Each row is followed by its class.
[  36  -45    9   94   25   35   36  -57   34   36   -6  -29   49   -3
  -17   41  -55  -50  -25  -61   58  -41 -103   11   -4   43   56   51
   27  -48    0    2   47] -> C
[138 -39  32  43  41  52 -10 -27  34  55 -32  -9  17  47 -21  23 -34  34
 -40 -12  18  69 -64  -6  51  40 108 -26  12 -13  28 144  77] -> T
[  83  -15    6  -27   80   23  -31  -35   -3   59 -150    6   40   49
  -10  130   18   60  -42  131   95   66  -34  -20   75  139   74   11
   10  -86   34  -32   -1] -> M
[ -21   49   35   39   88   24  -37  -24 -101   51 -103  -36   18  -34
  -29  177  -33  -46  -38  157   87  -37    4  -32  131  132    6   66
  -11  -87   77  -61  -52] -> C
[ 68 -76  33  42  17  -7 -16 -23   5  -8  62   2  16  -3 -45 -11 -53  64
 -30 -84 -22   2 -72  29  16  10  29  12  49  -4  -6  31  38] -> G
[-130  204 -167  382  -39 -193 -167  189  -40   55   93 -119  -27  -72
  -57 -397 -154  161 -163 -357 -160  -72 -140  113  103  -80  294  224
 -508  149  -61  -50   98] -> G
[  40  107  120   31   89   40  -38    1  -21   12 -102  -45  -60   19
  -33  241   24  -33  -16  156   47   -5  -12  -38  195   35  -24  -18
  -45  -66  103  -23  -51] -> T
[ 45   7 112 107  53  63  23   3  87   7   4 -13  16  18 -39   3 -46  24
 -13 -60  93   0 -51  68  -3  79  88  11  42  19  -4  59  58] -> D
[ 429 -141  -29 -403 -306  -84  254  310  191 -142 -148 -290  211  218
  248 -291 -205 -478   82 -254  642  355  -81  -11 -507  240  153 -234
  281   33 -103 -120    2] -> D
[ 30 -55  52 159 -31  19 -58 -36 -24 -40  35  19 -12 -10 -39  14 -30 142
   1 -54 -16 -37 -49  35  56  12  40  25 -14  14  -2  45  13] -> G
[-320   69 -113  322 -352 -221    2 -262 -107  221 -176  -59 -514 -463
 -565  -89 -125  280  165  207  228 -379   92  516  149  -63  104  301
  -52 -478 -141    8  243] -> G
[-220  322    0  421 -145 -277  108 -398 -454   99   -4 -160 -138 -458
 -247  283  193  117  246  201  -82 -246   88  191  466 -245 -173  149
 -705 -313   -7 -185  267] -> C
[-268 -644 -121 -119  139  -74   55 -660  176  162  -87  158  236 -101
 -504  -83    6  372  -47 -464  -94 -610 -295  282 -222   45  -51  393
  200 -425    7  239  -18] -> Y
[-536 -237 -261  365   24 -360 -201 -225 -125  115  396  167  -84 -213
 -263   51 -105  303  -26 -287 -554 -899 -178  196 -124 -393  -55  269
 -109  -16 -104 -301  -81] -> Y
[  30   24   78  -10  116  -32  -95  -94 -172   33  -97   39  -54  -40
 -105  227  -58   -6  -21  133   61  -65   16  -25  156  201  -13   93
  -24  -90   55  -41  -96] -> C
[ 41  37 130  -2  95 -10 -45 -26 -80   4 -14   6 -59 -49 -81 174  -7  26
   1 123  58 -22  51  -1 121 151  37  66 -36 -45  56  10 -78] -> D
[130 -80  36  20  54 -37 -69 -74  31  13  11  61  -6  47 -57  50 -34  95
 -41 -82   0  23 -88  -1  25  72  86  38  64 -24  25  43  40] -> G
[ 156   57  117  -27  110   29 -115  -24  -52   69  -37   20  -15   18
   -4  165   17   33   -7   93  -18   28   30   -6  167  178  104  -12
  -14  -78   28   17  -56] -> M
[  73  -62    3   49   68   32  -52 -109  -10   15   -3    4   -1  -49
  -69   29  -25   74   -3   -3   34    6  -33   12   17   -7   27    7
   70  -37  -21   72   12] -> W
[  67   29   91  -17   48  -28  -78 -100  -89   31  -79   52  -38  -24
  -66  214   26   97  -32  132  -14   16  -59  -33  181   68   27   58
  -56 -106   34  -47  -51] -> R
[-391 -306 -291  382  362 -136  314 -246  171  103  358  125  149  -42
  252  217 -115   84   42 -183  235 -344  380   -1 -661   14   87  332
   -8  -99  112 -289  190] -> T
[ 85  -3  20 109  29  66   6 -37  27  48  58 -41  95  15  -9   5 -71 -40
  -8 -77  20  40   4 -30  28  98 115  23 -27 -16 -30   1  48] -> C
[  56  -95   50   44   21   19  -17  -82   34   24   48   56   73   -4
  -50   33  -29   83   17  -71   67  -71 -110   63  -20   50   49   21
   15    5   -8   24   29] -> D
[-287  146  226   34   93   21  252  272  168 -217  -57 -271  273   68
  102 -221   51 -424  150 -207  397  -90  -25  279  -22   47 -248  -54
  176   71  107 -452   38] -> W
[ 403 -189 -280 -118   80 -457  -72 -712 -177  238  160  295  -24 -531
 -419   42 -231   48  134 -284    5  118  136   95  -40   74  375   23
  -74 -490 -254  152  145] -> T
[  25 -126  -23   57  -45  -13  -39 -100  -11   23  -23   43   59  -21
  -91  -28  -34  145    1  -87   29  -54 -100   58   -1    2   36   24
   62  -51   -9   23   48] -> G
[  41    7   51   23   25  -44  -36  -59  -93   35  -98  -25 -107  -42
  -43  221    7   61  -27  197   18  -62  -37   -1  125   73   18   36
  -17 -127   48  -18  -19] -> M
[ 15 -68   1  92  13  23  15 -66 -45  45   4  28  14 -67 -68   8 -31 124
   8 -12  66 -20 -44  63 -21   2  74  35   3 -16 -18  54  73] -> D
[  65   16 -155   90 -220  143  356  194 -125  291 -746 -412   28 -126
 -238 -139  -92    0 -221  315  479  291  -44   -7   28 -145  220 -102
  327 -220 -161  106  286] -> R
[ 98  19  35   8 113 -25 -79 -37 -55 -15 -50   2 -47 -10 -74 240 -13  42
 -17 152  22   7  49 -19 206 138  36  33 -40 -78  64 -32 -75] -> H
[117 -48  56  25  15   9 -20 -82 -47  60  -2   7  29 -14 -20  80 -28 127
 -12 -29  35 -13 -61  22  60  48   9  28 -49 -50   2  34  11] -> R
[  88    3   98  -39  106   36  -36  -38  -26  -15 -104   -1  -18   18
  -63  200  -39  -59  -49  156   61    0  -53  -33  153  133   55   14
   -7  -83   87   48  -71] -> T
[ 74 -17  44  90 -16   6 -35 -43  -1  24  26  -5   8 -24  21  50  47  26
  16   8 -26  -4 -93  10  57 -64  13 -18  -5  12   8  60  40] -> W
[-345  108 -185  354   46 -129  145  183 -354 -120   35 -244 -246   74
  169 -331   23  274  -40 -151   26 -189  472  -49 -295  -41 -404  128
 -156  263   17    4   52] -> M
[ 168 -288 -728  108 -185 -128  228 -210  306  138 -278 -169  159 -257
    6 -293 -307  -18 -135    4  660   47 -234  121 -442   -1  355   64
  -85 -321   58  138  206] -> R
[ 69   9   3 151 -20  30  -1 -21  25  14   9 -61   5 -24  43  43  33  25
   7  -1  34   5 -47 -21  25 -85  40 -18 -64  41  35  55  61] -> W
[  11  -45   -1   76  -65   27   49   52   50   -3  -21  -62   70   -1
   32  -77  -81  -14  -19  -98  100   68 -153   38  -12  -83   35  -53
   42   18   33  -21  115] -> T
[ 54 -17  25 152 -44  10 -20  11 -30 -12  49 -45 -50  -5 -15  17 -15 128
 -10 -31 -23   0 -41   6  46 -44   2   8 -25  10   2  23  43] -> G
[-178   87  194  421   99 -260 -115  303 -357 -387  228  -91 -618 -193
 -241  -34 -247  289  -16  -13 -106   18  413  109  248  200   15  363
 -340  259  -97  -43 -226] -> H
[  15   30   93   -9   99  -47 -122  -40  -56  -21  -64   12  -12   22
  -66  219  -28  -20  -42   84    6  -34  -32  -43  166  112  -14   36
  -67  -32   90 -118  -92] -> Y
[   4   21   71   98   93  -23  -85  -66 -103   -5 -109   -3  -48 -107
  -93  159   -2   38  -12  135   74  -37   11   19  155   79   99   95
  -63  -66   61   15  -66] -> W
[  17   33   49   62    7  -59  -88  -95 -123   47  -38   22  -47  -58
  -44  160   23  101   25   84  -18  -85   64  -11  135  105   32   48
 -101  -94   34  -39  -47] -> M
[  29  -86   13  -47  109  -64  -75 -149  -20   21 -120   60   78  -13
 -133  198  -35   23  -35   43   57    2  -42  -25  100  122   63   55
  -20  -99   88  -98  -37] -> Y
[105 -85   1 -13  17 -16  -1 -99  45 -23 -41 -10  44  52 -62  99  17  21
  -7  -7  -7  85 -82 -22  38 -33  36 -31 -15  -8  17 -10  81] -> Y
[106  15  28  14 135 -28 -27  -8 -70   5 -16 -38 -31 -37 -56 217 -42  -2
 -44 115  33   4  62 -27 183 128  57  69 -85 -63  51 -21 -50] -> H
[ 98 -52 -40  63  29  26 -28 -33 -33  39 -23  26  86  22 -74 -33 -34  77
 -25 -72  -3   8 -24  37  91  88  53  -1 -14 -16 -61  41  21] -> H
[ 54  -3  46  53  33   4 -96 -27 -84 -38   6  19 -22 -27  -2 187  -3  53
   7 166  61 -44  45 -46 132 110  24  36 -48 -31  97 -44 -80] -> G
[ 13  28  90  75  94 -27 -62 -15 -92 -49 -26  -9 -95 -29 -91 202 -30  67
 -27  97 -43 -26  53   2 201 124  13  79 -41 -74  40 -15 -87] -> H
[ -25  -15   56  -24   65  -25  -51  -70 -119    1 -127   54   28  -32
  -72  183  -18   56  -58  148   57  -61  -53  -28  132  126   11   87
  -14 -106   58 -107 -117] -> R
[ 59 -77  52  12  61  45   7 -13  54  23  71  34  25   3 -25   5 -45  46
   1 -21  80   8 -67  62 -41  37  51   5 119  22 -25  22  60] -> D
[139 -19  34  62  44  62 -19 -55 -28  68   0   0  35  34 -24  11 -61  11
 -11 -81  48  39 -12 -13  26 116  65  24  -3   5 -17  78  57] -> C
[  62 -103  -50  159   49  -27    8   25   12   52   54   16   35   -8
  -11  -31 -107   99  -46 -106   30   17   -2   60    1   57  122   37
   46   31  -13   33  104] -> H
[ 205   64  409   22  544  243 -212 -149 -142  238  151  129  147 -135
 -126  358 -299  188   44 -122  398 -251  362  155  191  652 -192  105
 -216   -1  -35  133 -286] -> D
[  50   23   58   41   19  -28  -39  -16  -78   10 -103  -55  -91   -4
  -79  121   -4   74  -23   91  -10  -14  -10    2  130   93   89   43
  -40  -88   49  -19  -15] -> M
[  31   17   65   25  112  -12  -60  -76 -130   44 -120    8  -40    4
 -102  189  -38    3  -43  102   63  -47    6  -44  125  174   33  100
    8  -77   61  -26  -44] -> C
[ -37  -17   78 -240  181 -422  -48  -62   52   68 -155 -251 -388 -305
 -638  -34 -513  -93 -200 -430  -25 -560 -411  497   74  -47 -110  105
  216 -222  191  186   -5] -> G
[ -21 -247 -172 -466   -4 -206  198 -266 -257  213 -136  167   -6 -139
 -121  455  174  185  189  106  181  242  106  -84 -208 -372 -430  -46
  391 -352 -239 -558   91] -> H
[127 -36 -62  38 -40  25 -64 -94 -42  46  36  16  74  28  -2 -61 -24  27
  13 -48 -39  76 -52 -31  11  36  98 -31  26 -18 -67  51  76] -> C
[  68  -15   43  -57  100   -2  -49  -93 -112   15 -129    5  -56  -15
 -115  223  -34   35  -25  144   77   -9  -59  -30  140   68   12   34
   -5 -136   81  -39  -48] -> T
[138  19  62  54 -48  13 -49 -15 -16 -56 102 -55 -63 -17 -21  75 -15  23
  28  40 -19 -26 -24  -2 124  -3  -5 -23 -89  18  21  35   2] -> G
[-107 -319 -154  483 -143 -124  419 -470  -25  -50 -233  -35  250 -135
 -354  153  141  155  197 -233  265 -204  359 -120 -284  167  354  258
 -229 -361 -158 -183  -91] -> D
[ 67  10  41  47 -16   3 -61 -21 -97  49 -95 -19  11 -39 -29 105   2  81
  -6  95  39   9 -27  -6 150 103  48   1 -70 -75  36 -33 -29] -> M
[ 360 -184 -233 -438  160   16  146 -210  371   63  -74 -187  379  292
  123  317  -33 -329  -15  120  564 -173 -184 -211 -328  276 -190 -119
  179 -281   51 -344 -158] -> D
[  17 -162 -632 -192  -14  -59   57 -311 -236  114 -477  -72 -429   37
 -308 -270 -121  296 -128   -6  330 -252  -25   -2 -610 -284 -152   10
  499 -227 -142  162  207] -> D
[  57 -100   70   39   32  -49  -70 -121   46  -40   57   44   16  -11
 -123   10 -128   19  -38 -156  -81    0 -132   58   41   64   96   23
    2  -35   -5   37   38] -> Y
[ 118  239 -204  347  -73   93  166  165  -16 -368  344 -569 -554  -60
   52 -352 -244 -153   62  -41   99 -348  -86  237 -110 -312 -328 -102
 -278  200  179  133  233] -> W
